Each row has a name. Each question is about the rows just above it.

[-20   1  -6  26  22 -25 -20 -17  12 -29  40  -6  86 -31 -20]  (29)
[  6  27 -25   5 -10   9   6  56 -40   9   0  -4 -21 -12  -8]  (72)
[-30  39 -37  48  15 -17 -17  18 -21 -37 -17 -29  68 -47  16]  (105)
[-3 -1  1  2  2 -2 -2 -6  4 -3 -1 -1  7 -1  2]  (33)
[-18  58 -56  -9   4  -6  -9  -9 -52 -21   0 -25  41 -52   5]  (41)
[   3  -75   62  -26   23  -26  -14 -102   83   -6   84   32   65   24
    8]  (82)
[-25 -20 -17  13 -29 -15 -11 -36  25 -18   9  -3  46  -8  11]  (125)
The row with [-20   1  -6  26  22 -25 -20 -17  12 -29  40  -6  86 -31 -20] is => (29)
[-18  58 -56  -9   4  -6  -9  -9 -52 -21   0 -25  41 -52   5] is in which row? => (41)
What is the next entry after [-25 -20 -17  12 -29]? => [40]
The value that (82) holds more than once: => [-26]

[-31  -9  20  18  38 -45  -6  31  28 -45 -25 -26  53 -24 -36] = (184)
[ 27 -28 -24  71  55 -30  -3  27  33 -64  20  -5  47 -21 -27] = (59)
[-17 -46 -30  61  65 -16   9  58  16 -37  13 -28  61   2 -47] = (96)
[-31  -9  20  18  69 -45  -6  31  28 -45 -25 -26  53 -24 -36] = (131)
[ -4 -24 -16  33  33  -7   4  28   9 -21   8 -12  31   0 -22] = (9)
[-16  -4  10   9  18 -22  -3  14  14 -22 -11 -12  26 -12 -17] = (208)
[-22  -5  22  34 -62 -62  -6  32  37 -65 -32 -26  72 -62 -44] = (2)
[-31  -9  20  18  38 -45  -6  31  28 -45  -3 -26  53 -24 -36] = (135)
[-31 -45 -22  53  65 -19   9  62  16 -32   3 -34  66   2 -51] = (188)
[ -8 -46 -30  78  71   8   8  65  23 -48  22 -27  71   0 -52] = (209)
[ -8 -46 -30  78  71 -18   8  65  23 -48  22 -27  71   0 -52] = (80)
[ -9 -31  20  77  62 -26  -1  34  32 -64  22  -6  52 -18 -31] = (204)
Which value appears more than once in (2)? => [-62]
The row with [ -8 -46 -30  78  71   8   8  65  23 -48  22 -27  71   0 -52] is => (209)
The value that (135) holds more than once: => [-45]
What is the next entry after [-22  53  65 -19   9]? => [62]
Whose row is [-31  -9  20  18  38 -45  -6  31  28 -45 -25 -26  53 -24 -36]? => (184)

[ 19   3 -23 -62 -83 -31 -38   6 -66  -8]  (127)
[ 49  -9 -71 -73 -73 -73  25  14 -61 -28]  (161)
[ 25 -39  53  15 -27 -49 -39  32 -39  -6]  (119)
[-12   4   4  -1   8 -51 -22   4   9   4]  (52)
[-74  12  39 -84 -64 -59 -45 -23  34 -17]  (92)
[  6 -53  17 -74 -47 -51  35  14 -15 -17]  (73)
[-84  12  39 -84 -64 -59 -45 -23  34 -17]  (39)
The value that (52) holds more than once: => [4]
Which value appears more than once in (39)? => [-84]
The value that (161) holds more than once: => [-73]
Repeated in (119): => [-39]
Give the next entry after [ 4 -1  8]. => [-51]

[-14  29  -9  20  -2 -20] = (8)
[-48 -43 -48  20  -2 -48] = (63)
[ 52  36 -19   7 -69 -86] = (3)
[ 60 -25 -45   3 -18 -18] = (74)
[ 63 -48 -43 -28  23  97] = (10)
[-7 -7 14 -2 20  4] = (150)
Whose row is [-14  29  -9  20  -2 -20]? => (8)
What is the next entry after [-25 -45]? => [3]
Give the next entry after [ 63 -48 -43]. => [-28]
The value that (63) holds more than once: => [-48]
[ 63 -48 -43 -28  23  97] is in which row? => (10)
Give the next entry after [-19   7]. => [-69]

[ -2   2  -2  14  -6  -5   4  -1  -4  -2   0  -1   0   1  -4  -4   1   2
 -21  -2   3   3   3  -4  -1  -2] = (37)
[ -6  -8  -3  55  -7 -19  10   1 -11  -5   1  -1   1  -2 -13 -44   9   5
 -91  -7   7   3   2   4 -15 -16] = (76)
[ -8   8  -7  54 -20 -22  15  -5 -16  -7   2  -3   1   3 -18 -25   4   9
 -90  -7  13  11  10 -13  -3  -7] = (166)
[ -1  -3  -1   8  -3  -4   1   0  -1  -1   0   0   0  -1  -2 -11   2   1
 -15  -1   0   0   0   3  -4  -5] = (122)
[-1  2 -1  1 -4 -2  1 -2 -1 -1  0 -1  0  0 -2 -2  1  1 -7  0  1  2  1 -2
  0 -1] = (15)
[ -1  -1  -1   1  -1  -4   2   0  -2  -1   0   0   0   0  -2  -7   2   1
 -17  -1   2   1   1   1  -2  -3] = (66)
[ -2   3  -3  14  -7  -7   5  -2  -5  -2   0  -1   0   1  -6  -6   1   3
 -27  -2   4   4   3  -5  -1  -1] = (89)
[ -2  -5  -3   4 -13 -10   1  -4   0  -4   0  -2   0  -1  -4 -24   7   1
 -23  -2  -5   3   1   1  -8 -13] = (149)
[ -4  -7  -8  -1 -32 -18   2 -13   0  -9  -1  -6   0   0  -7 -40  12   3
 -38  -3 -11   8   5  -3 -12 -22] = (138)
[ -4   5  -4  16 -13  -9   6  -5  -6  -4   1  -2   0   2  -8  -8   2   4
 -32  -3   4   7   5  -8   0  -2] = (23)
Which row holds [ -6  -8  -3  55  -7 -19  10   1 -11  -5   1  -1   1  -2 -13 -44   9   5
 -91  -7   7   3   2   4 -15 -16]? => (76)
What is the next entry after [-1  2 -1  1 -4]? => [-2]

[-57  18  42 -37  18] = (25)
[ 41  42  30  33 -19] = (7)
[-71 -68  42  -1  -1] = (106)
[-57 -81  92 -90  30] = (6)
[-57 -44  92 -90  36] = (58)
Which value appears more than once in (106)? => [-1]
The next entry after [-44  92 -90]: => [36]
Which value appears more than once in (25)? => [18]
Give the next entry after [18 42]. => [-37]
Whose row is [ 41  42  30  33 -19]? => (7)
Give the next entry after [-57 -44]. => [92]

[ -2 -41 -31  63  76  -5  -2 -37 -53 -11 -14  -7 -11 -30 -53 -45  49 -30
   2  48  42] -> (104)
[-50 -71 -47  29  16 -60  65  47 -54  55 -46 -32 -45  40  38  47  21  46
 -56 -19  42] -> (17)
[  3 -79 -70  68 -10  -4  68  52 -86  22   3 -37  17  42  39  40   7  61
 -45  54   8] -> (44)
[-19  23   6  26  64  -5 -38 -49  13 -12 -15   7 -28 -59 -53 -51  52 -19
  38   9 -19] -> (93)
[ 54   8 -15  33   8  75 -30 -22 -11 -69  53  -2  57 -35   8 -29 -19 -19
   8  53 -47] -> (116)
Repeated in (93): => [-19]
What is the next entry after [-14  -7 -11 -30 -53 -45]? => [49]
Whose row is [ 54   8 -15  33   8  75 -30 -22 -11 -69  53  -2  57 -35   8 -29 -19 -19
   8  53 -47]? => (116)

[  9   7  24  -8  10 -20   4 -12 -45  68   5   3 -13  24  17  -4 -17  10
 -12  -1  38] : (5)
[  0 -38 -19  11  43 -14  -1  12 -41 -30  -5 -28   5 -11  -4  17 -10 -11
  18 -20   3] : (90)
[ 16  22  -8 -12   7  12  18 -24  48 -40  20 -12  11   2  12  -3  18   1
 -15  -3   7] : (143)
[-12 -20 -18  15  -6  61 -16 -40 -40 -62  14  -6  -2   2 -34   8   4  66
  31  13  26] : (186)
[-21  19   8 -21  -1 -12  11  -1  -6 -68 -17 -20  15   7  -5  34  11  -6
  -4  10   5] : (123)
[-35  -1  -9  -8   4  83 -10  -7  23 -87  -9 -14  14   8  -1  15  12 -10
 -27  28   4] : (78)
[ 27 -41 -10   7   0  19   3 -18  -7  12 -17  26   7 -13  -4  21  -4 -10
 -46  15   3] : (185)
[  1  51 -12  25 -37  22   7  27  25  39  -8  -2  25  25   3  11   6  25
  44   9   4] : (107)
[ 29  17  -3 -12   6   8  -9  16  -3  36 -13  25   7  10 -14  11  15   4
 -21  13  26] : (86)
Give the next entry after [-10   7]. => [0]
Repeated in (107): => [25]
The next entry after [ 17 -10 -11]: => [18]
Repeated in (86): => [-3]
What is the next entry after [-12   7]? => [12]
What is the next entry after [ 83 -10]? => [-7]
What is the next entry after [17 -4]? => [-17]

[-31  44  20  17  23 -68  34  38] = (36)
[-14 -25 -16  24  16 -27  -3  -9] = (24)
[-17  -7  16  11 -12  53  -9 -32] = (145)
[ 17  15  22 -26 -43  -9   2 -34] = (130)
[-48 -51 -30  -3  28  24 -12 -24] = (157)
[-31  44  20  17  23  30  40  -6] = (114)
[ 24 -89 -33 -20 -89  -2 -89 -40] = (51)
What is the next entry after [-14 -25 -16  24]? => [16]
Repeated in (51): => [-89]

[ 66 -37 -15  41] -> (98)
[ 17 -53  68 -84] -> (56)
[ 24  57 -15 -52] -> (99)
[ 16  16  16 -33] -> (81)
[-37  66 -42  -9] -> (148)
[-37  66  34  -2] -> (87)
Which row holds [-37  66  34  -2]? => (87)
The value that (81) holds more than once: => [16]

[ 39   0  38 -10  46  13  33   9  28  33 -71  17   1  35  -3  73  -2 -44
 -15  -5 -47 -27  54 -23   3 -11 -12   3  20  28 -42 -18 -11   3 -28  16
 -56 -67  -8  14  54  -2 -26  12  58  17  30   5  10  68   6  11  -8]  (49)
[-27 -11  -5 -47  16 -33  27  14  40  25 -44 -28 -57 -23  -4  24  -6 -19
 -19  43 -36  25 -14  16 -39 -12 -16   3  17  -1 -16  -7 -15 -41  14 -25
 -33 -49 -43 -37  41   4  -4 -45  23  10  -3 -17 -75  23 -17 -16 -15]  (53)
[ 34  19  -3 -47  16 -32  28  14  40  25 -44 -26 -56 -23  -4  26  -7 -19
 -19  43 -36  25 -12  15 -39 -12 -15   3  17  -1 -16  -7 -15 -40  14 -25
 -33 -49 -43 -36  43   3  -5 -45  24  10  -4 -16 -74  23 -17 -16 -15]  (195)
[ 41 -11  23 -51   3 -33  48   1  43  23 -30   3 -56 -39   5  34 -23  -6
 -26   8 -31  32 -13   9 -27  19  12  34  12 -43 -27  -8  17 -35  28 -30
 -28 -51 -45 -43  48  21  -3 -23   5  25  -4 -10 -45 -16   0   0  19]  (124)
[  4   0  38 -10  46  13  33   9  28  33 -71  17   1  35 -31  73 -25 -44
 -15  -5 -47 -27  54 -23   3 -11 -12   3  20  28 -42 -18 -11   3 -28  16
 -56 -67  -8  14  54  -2 -26  12  58  17  30   5  10  68   6  11  -8]  (172)
[ 12   1  27 -12  53  -2  18   2  28  26 -56  13 -26  16 -33  85 -24 -44
 -19  11 -43 -18  21 -34  27 -26  -7  23  13  14 -27 -10 -20  11 -20   0
 -31 -51 -28  19  35  28 -27   8  16  28  -8  16  21  64 -17 -14 -26]  (196)
[  5   0  39 -10  45  13  34   9  28  33 -70  19   1  35 -11  72 -25 -43
 -11  -5 -47 -25  55 -23   3 -12 -11   2  20  29 -41 -17 -11   3 -29  16
 -55 -67  -7  13  55  -4 -26  12  60  17  30   6  10  67 -11  10  -9]  (126)
[ 34  19  -5 -47  16  25  27  14  40  25 -44 -28 -57 -23  -4  24  -6 -19
 -19  43 -36  25 -14  16 -39 -12 -16   3  17  -1 -16  -7 -15 -41  14 -25
 -33 -49 -43 -37  25   4  -4 -45  23  10  -3 -17 -75  53  -2  25   0]  (170)
[ 11   1  27  -9  56   0  18   3  27  25 -60  11 -23  19 -34  84 -24 -46
 -17   8 -45 -23  22 -34  26 -26  -9  23  16  17 -29 -10 -18  10 -21   3
 -33 -53 -24  19  34  30 -26  11  16  27  -2  13  22  67 -13 -11 -26]  (162)
[ 34  19  -5 -47  16 -31  27  14  40  25 -44 -28 -57 -23  -4  24  -6 -19
 -19  43 -29  25 -14   8 -39 -12 -16   3  17  -1 -16  -7 -15 -41  14 -25
 -33 -49 -43 -37  48   4  -4 -45  23  10  -3 -17 -75  53   1  25   0]  (46)
What is the next entry after [-16   0]? => [0]
Give the next entry after [-27 -10]. => [-20]
The row with [  4   0  38 -10  46  13  33   9  28  33 -71  17   1  35 -31  73 -25 -44
 -15  -5 -47 -27  54 -23   3 -11 -12   3  20  28 -42 -18 -11   3 -28  16
 -56 -67  -8  14  54  -2 -26  12  58  17  30   5  10  68   6  11  -8] is => (172)

[71 24 57 56 71 41] : (71)
[  2   7 -39   5 -33 -72] : (26)
[  2 -39   7   5  39  39] : (57)
The value that (57) holds more than once: => [39]
Which value appears more than once in (71)? => [71]
The next entry after [  2   7 -39]: => [5]

[-78  54  40  51 -68  38 -10  -3 -28 -55   4 -21 -19   6  54 -21 -78  54
  41  -1  21 -25  70  14 -30 -64  23  27] = (120)
[-75 -89   9  -6  15 -13 -54  11 -23  -6  11 -49  83  11 -78  54 -21 -62
 -14  13 -14  49  42   1  53   2  -1  38] = (77)
[ 28  28  54  51 -68  38 -10  -3 -28 -55   4 -21 -19   6  54 -21 -78  54
  41  -1  21 -25  70  14 -30 -64  23  50] = (27)
The row with [ 28  28  54  51 -68  38 -10  -3 -28 -55   4 -21 -19   6  54 -21 -78  54
  41  -1  21 -25  70  14 -30 -64  23  50] is => (27)
Give the next entry after [ 11 -78]. => [54]

[ 13 -27  -1 -11  28 -76  25  31   3   4 -22 -17  29  46   1   8 -22   9
  27 -26] = (118)
[ 13  27  -1   2  21  10  10  10  10   4  -2   3   3 -18   1 -45  15   5
  10  18] = (34)
[-31  -1 -11  22 -52  25  26   3   4 -19 -13 -17  57  11  14 -17 -17   9
  27 -25] = (160)
[ 13 -30  -1 -11  22 -52  25  26   3   4 -19 -17  37  37   1  -7 -16   9
  35 -17] = (79)
[ 13  37  -1  -7  21  -8  24 -11   3   4  13   7 -25 -22  -9 -17  -2   9
 -25  10] = (28)
[ 13  33   0 -11  21  -8  25 -17  -2   4  16   5 -34  25   3 -17 -21   9
  33 -24] = (128)
[ 13  33   0 -11  21  -8  25 -17  -2   4  16   5 -34 -17 -15 -17 -12   9
 -17   3] = (20)
[ 13 -27  -1 -11  28 -76  25  31   3   4  29 -17  29  46  29   8 -16   9
  33 -17] = (47)
[ 13  35  -1  -3  21  -6  18  -1   3   4   7   6   7 -23   1 -33   7   9
 -34  16] = (112)
Whose row is [ 13  35  -1  -3  21  -6  18  -1   3   4   7   6   7 -23   1 -33   7   9
 -34  16]? => (112)
The value that (118) holds more than once: => [-22]
Repeated in (160): => [-17]
The value that (20) holds more than once: => [-17]
The next entry after [-30  -1 -11  22 -52  25  26   3   4 -19]: => [-17]

[-15  44 -13  15   7  -5  49 -13  26 -19] : (68)
[-15  53 -63  64  41  18  42 -11  45 -61] : (84)
[ 46  63 -52  56  47  64  -4 -17  47  53] : (48)
[-11  53 -63  64 -11  18 -11 -11 -11 -11] : (65)
[ 46  63 -52  56 -52  -5 -11  42 -52 -52] : (21)
Which value appears more than once in (21)? => [-52]
Which value appears more than once in (65)? => [-11]
Which value appears more than once in (68)? => [-13]
The value that (48) holds more than once: => [47]
Whose row is [ 46  63 -52  56  47  64  -4 -17  47  53]? => (48)
Which row holds [-11  53 -63  64 -11  18 -11 -11 -11 -11]? => (65)

